Below is a small trained network, with its code and all its weights. Each question gives an input and a class and asks what happens when units are switched off, that is, made to give their printed mean instead of their output.

import numpy as np


def w(rows, s, z=0):
    codes = np.array(rows[::2]) - 128.0
    scale = np.full(codes.shape[1], s)
    scale[-1] = z or s
    return codes * scale


def f(y):
    return y / 2 * (1 + np.tanh(0.7978845608 * (y + 0.044715 * y**3)))


def log_softmax(a):
    a = a - a.max(-1, keepdims=True)
    return a - np.log(np.exp(a).sum(-1, keepdims=True))


def net(x, mask):
    res = np.array(x, float).reshape(1, 5) / 4 @ E
    y = f(res @ A[0][:, :-1].T + A[0][:, -1])
    res = res + np.where(mask, y, B[0][:, -1]) @ B[0][:, :-1]
    return log_softmax(res[-1] @ U[:, :-1].T + U[:, -1])


A, B = {}, {}
E = w([
[191,126,44,20,74],'x0',
[174,109,128,130,174],'x1',
[77,208,179,149,186],'x2',
[29,95,3,77,115],'x3',
[66,163,151,92,51],'x4',
],0.011)
A[0] = w([
[121,87,169,249,142,213],'N1',
[208,135,224,204,164,188],'N2',
[169,39,29,232,168,181],'N3',
[85,151,150,129,54,12],'N4',
[236,180,75,138,181,254],'N5',
[34,227,97,174,181,194],'N6',
[149,103,203,196,144,164],'N7',
[55,211,97,175,175,49],'N8',
[73,119,148,43,42,145],'N9',
[52,201,128,30,37,240],'N10',
[145,73,89,43,93,135],'N11',
[126,173,158,40,55,225],'N12',
[36,114,129,75,90,205],'N13',
],0.013,0.0064)
B[0] = w([
[81,216,182,106,67,214],'N1',
[107,113,219,129,59,243],'N2',
[103,185,117,18,87,196],'N3',
[135,167,102,136,103,152],'N4',
[112,60,172,65,78,210],'N5',
[48,117,188,74,234,230],'N6',
[175,177,155,180,88,201],'N7',
[110,115,84,165,198,187],'N8',
[162,117,63,247,150,206],'N9',
[160,81,46,226,193,252],'N10',
[152,136,51,106,99,211],'N11',
[165,80,81,227,122,209],'N12',
[146,105,92,188,192,213],'N13',
],0.014,0.018)
U = w([
[186,130,37,24,82,213],'0',
[193,80,17,191,104,37],'1',
[128,232,176,175,65,9],'2',
[46,180,128,98,248,253],'3',
[210,80,178,133,98,153],'4',
],0.012,0.0056)

Each question gives the input, the list of numbers given to net, and the class t.
The units are the neurons (one row each of A and B). Each row of codes is followed by its name. A weight is (code - 128) times the scale printed after its matrix; where a second scale follows, it is the last column's (A, B and U).
mask holds one flag per neuron, in row order. A switched-off neuron (its flag False) gives its mean, the last column of its row in B, instead of its output. The means were averaged over made-up inputs and are rounded, as every weight is.
A unit's drop is (log p(t) with every unit on - log p(t) with that unit switched off) / (log p(t) with every unit on - log p(t) with every unit switched off).
The circuit of an input: a set's keep is (log p(t) with only the set's units on - log p(t) with every unit switched off) / (log p(t) with every unit on - log p(t) with every unit switched off). Starting from the 12 units with the biggest drops (on a tie, the unit counted first), units are removed one at a time, each time the one whose removal leaves the highest keep (on an exact tie, the one counted first), for as long as the keep stays at least 0.8.
units of the circuit, in order: the units of the circuit, biggest drop first
k most important neurons: the k neurons with the biggest drops, biggest first
drop when u is switched off: that unit's drop, to one decimal
input [-7,-2,-7,-1,6], class 2: units of the circuit, in order	N1
input [8,-6,7,-6,-2], class 4: 3 most important neurons	N5; N9; N11
input [3,5,-3,-6,-4], class 4: 2 most important neurons	N5; N2
input [-2,3,5,8,7], class 1: 2 most important neurons	N10; N9
input [-4,-7,-4,-5,7], class 1: 2 most important neurons	N10; N12
input [8,6,-3,-8,-7], class 4: 2 most important neurons	N2; N5
input [-4,5,-4,-1,4], class 2: drop when N6 is switched off	0.0
input [4,-7,7,5,-5], class 3: drop when N6 is switched off	4.0
input [1,-5,6,-1,-4], class 3: drop when N4 is switched off	0.0
input [6,-4,-3,3,-5], class 0: drop when N1 is switched off	-0.1
